Below is a small trained network, with its code and all its weights. Each question gives an input and a class and asks what happens when units are switched off, that is, made to give their printed mean instead of their output.

import numpy as np


def w(rows, s, z=0):
    codes = np.array(rows[::2]) - 128.0
    scale = np.full(codes.shape[1], s)
    scale[-1] = z or s
    return codes * scale


def f(y):
    return y / 2 * (1 + np.tanh(0.7978845608 * (y + 0.044715 * y**3)))


def log_softmax(a):
    a = a - a.max(-1, keepdims=True)
    return a - np.log(np.exp(a).sum(-1, keepdims=True))


def net(x, mask):
    res = np.array(x, float).reshape(1, 5) / 4 @ E
    y = f(res @ A[0][:, :-1].T + A[0][:, -1])
    res = res + np.where(mask, y, B[0][:, -1]) @ B[0][:, :-1]
    return log_softmax(res[-1] @ U[:, :-1].T + U[:, -1])


A, B = {}, {}
E = w([
[77,106,189,212,59,88,188,119,148],'x0',
[67,84,83,99,91,173,140,80,48],'x1',
[139,64,120,242,224,186,111,167,138],'x2',
[91,96,102,136,108,70,80,1,205],'x3',
[132,122,126,125,124,135,132,135,137],'x4',
],0.0095)
A[0] = w([
[126,69,96,215,187,110,115,116,86,53],'neuron 0',
[214,174,198,150,161,64,71,221,203,103],'neuron 1',
[44,77,253,200,52,125,219,117,157,46],'neuron 2',
[201,139,171,52,39,92,146,152,76,84],'neuron 3',
[139,181,142,134,131,152,188,166,89,10],'neuron 4',
[165,96,102,115,104,95,120,78,189,3],'neuron 5',
[97,48,75,163,193,75,55,57,190,95],'neuron 6',
[160,23,112,190,137,191,153,196,170,84],'neuron 7',
[102,194,84,103,43,58,173,146,114,39],'neuron 8',
[114,140,148,130,186,187,198,220,77,130],'neuron 9',
[86,55,49,151,80,166,148,145,6,114],'neuron 10',
[77,75,105,86,124,195,144,101,119,50],'neuron 11',
[99,125,134,188,98,77,148,135,124,52],'neuron 12',
[149,129,137,46,209,170,61,77,136,38],'neuron 13',
],0.0077,0.0048)
B[0] = w([
[209,124,154,96,139,171,82,36,107,179],'neuron 0',
[160,85,101,163,97,52,172,116,71,235],'neuron 1',
[135,118,62,102,192,145,68,203,106,254],'neuron 2',
[113,102,165,138,154,132,69,76,128,208],'neuron 3',
[77,164,109,148,84,162,131,111,39,146],'neuron 4',
[96,126,132,157,99,142,125,102,9,157],'neuron 5',
[81,173,156,218,80,146,158,146,115,246],'neuron 6',
[187,151,181,101,128,143,82,85,127,203],'neuron 7',
[168,113,178,122,138,146,63,92,113,198],'neuron 8',
[22,142,128,147,114,158,150,81,132,220],'neuron 9',
[177,115,95,129,102,32,168,110,138,216],'neuron 10',
[154,81,118,125,119,78,155,132,63,159],'neuron 11',
[86,144,116,135,151,118,113,174,62,155],'neuron 12',
[108,135,91,132,197,153,102,207,42,193],'neuron 13',
],0.011,0.0076)
U = w([
[191,121,196,92,137,155,61,26,113,73],'0',
[125,130,44,92,173,155,84,197,96,82],'1',
[132,114,129,108,121,119,148,90,142,254],'2',
[180,91,98,119,90,54,195,82,102,71],'3',
[59,173,148,137,83,156,153,78,114,82],'4',
[164,132,127,68,106,167,185,134,246,181],'5',
],0.012,0.017)

Each question gives the input, the list of numbers given to net, and the class t.
The units are the neurons (one row each of A and B). Each row of codes is followed by its name. A weight is (code - 128) times the scale printed after its matrix; where a second scale follows, it is the last column's (A, B and U).
mask holds one flag per neuron, in row order. A switched-off neuron (its flag False) gives its mean, the last column of its row in B, instead of its output. The means were averaged over made-up inputs and are rounded, as every weight is.
A unit's drop is (log p(t) with every unit on - log p(t) with that unit switched off) / (log p(t) with every unit on - log p(t) with every unit switched off).
The circuit of an input: a set's keep is (log p(t) with only the set's units on - log p(t) with every unit switched off) / (log p(t) with every unit on - log p(t) with every unit switched off). Starting from the 12 units with the biggest drops (on a tie, the unit counted first), units are removed one at a time, each time the one whose removal leaves the highest keep (on an exact tie, the one counted first), for as long as the keep stays at least 0.8.
circuit, biggest first: the units of the circuit, biggest drop first
unit that matters most: the unit with the biggest drop
k most important neurons: the k neurons with the biggest drops, biggest first
drop of u: that unit's drop, to one decimal
input [1,-7,2,8,2], class 4: 2 most important neurons	neuron 6; neuron 10
input [2,1,0,2,2], class 5: unit that matters most	neuron 1
input [8,5,8,5,4], class 0: 2 most important neurons	neuron 0; neuron 7
input [4,8,-6,8,-2], class 3: 4 most important neurons	neuron 11; neuron 10; neuron 9; neuron 7
input [2,-1,-4,-5,1], class 4: 2 most important neurons	neuron 9; neuron 4
input [-7,1,-7,-5,2], class 0: 3 most important neurons	neuron 3; neuron 2; neuron 8
input [5,-3,8,-6,7], class 0: 2 most important neurons	neuron 7; neuron 0
input [-3,-5,2,-2,-1], class 3: 2 most important neurons	neuron 1; neuron 2
input [0,4,-2,5,2], class 4: 3 most important neurons	neuron 1; neuron 6; neuron 2
input [-6,8,5,6,0], class 3: 3 most important neurons	neuron 10; neuron 11; neuron 2
input [6,7,7,1,5], class 0: 3 most important neurons	neuron 0; neuron 7; neuron 1
input [3,8,-6,-5,-7], class 3: 4 most important neurons	neuron 10; neuron 11; neuron 7; neuron 0
input [1,7,-8,-4,-7], class 0: 2 most important neurons	neuron 8; neuron 3
input [6,1,6,-7,6], class 4: circuit, biggest first	neuron 9
input [4,-1,-1,-2,-4], class 1: drop of neuron 7	0.1
input [4,-2,-4,8,-7], class 4: drop of neuron 6	0.4
input [8,-8,-5,1,1], class 1: drop of neuron 2	1.1
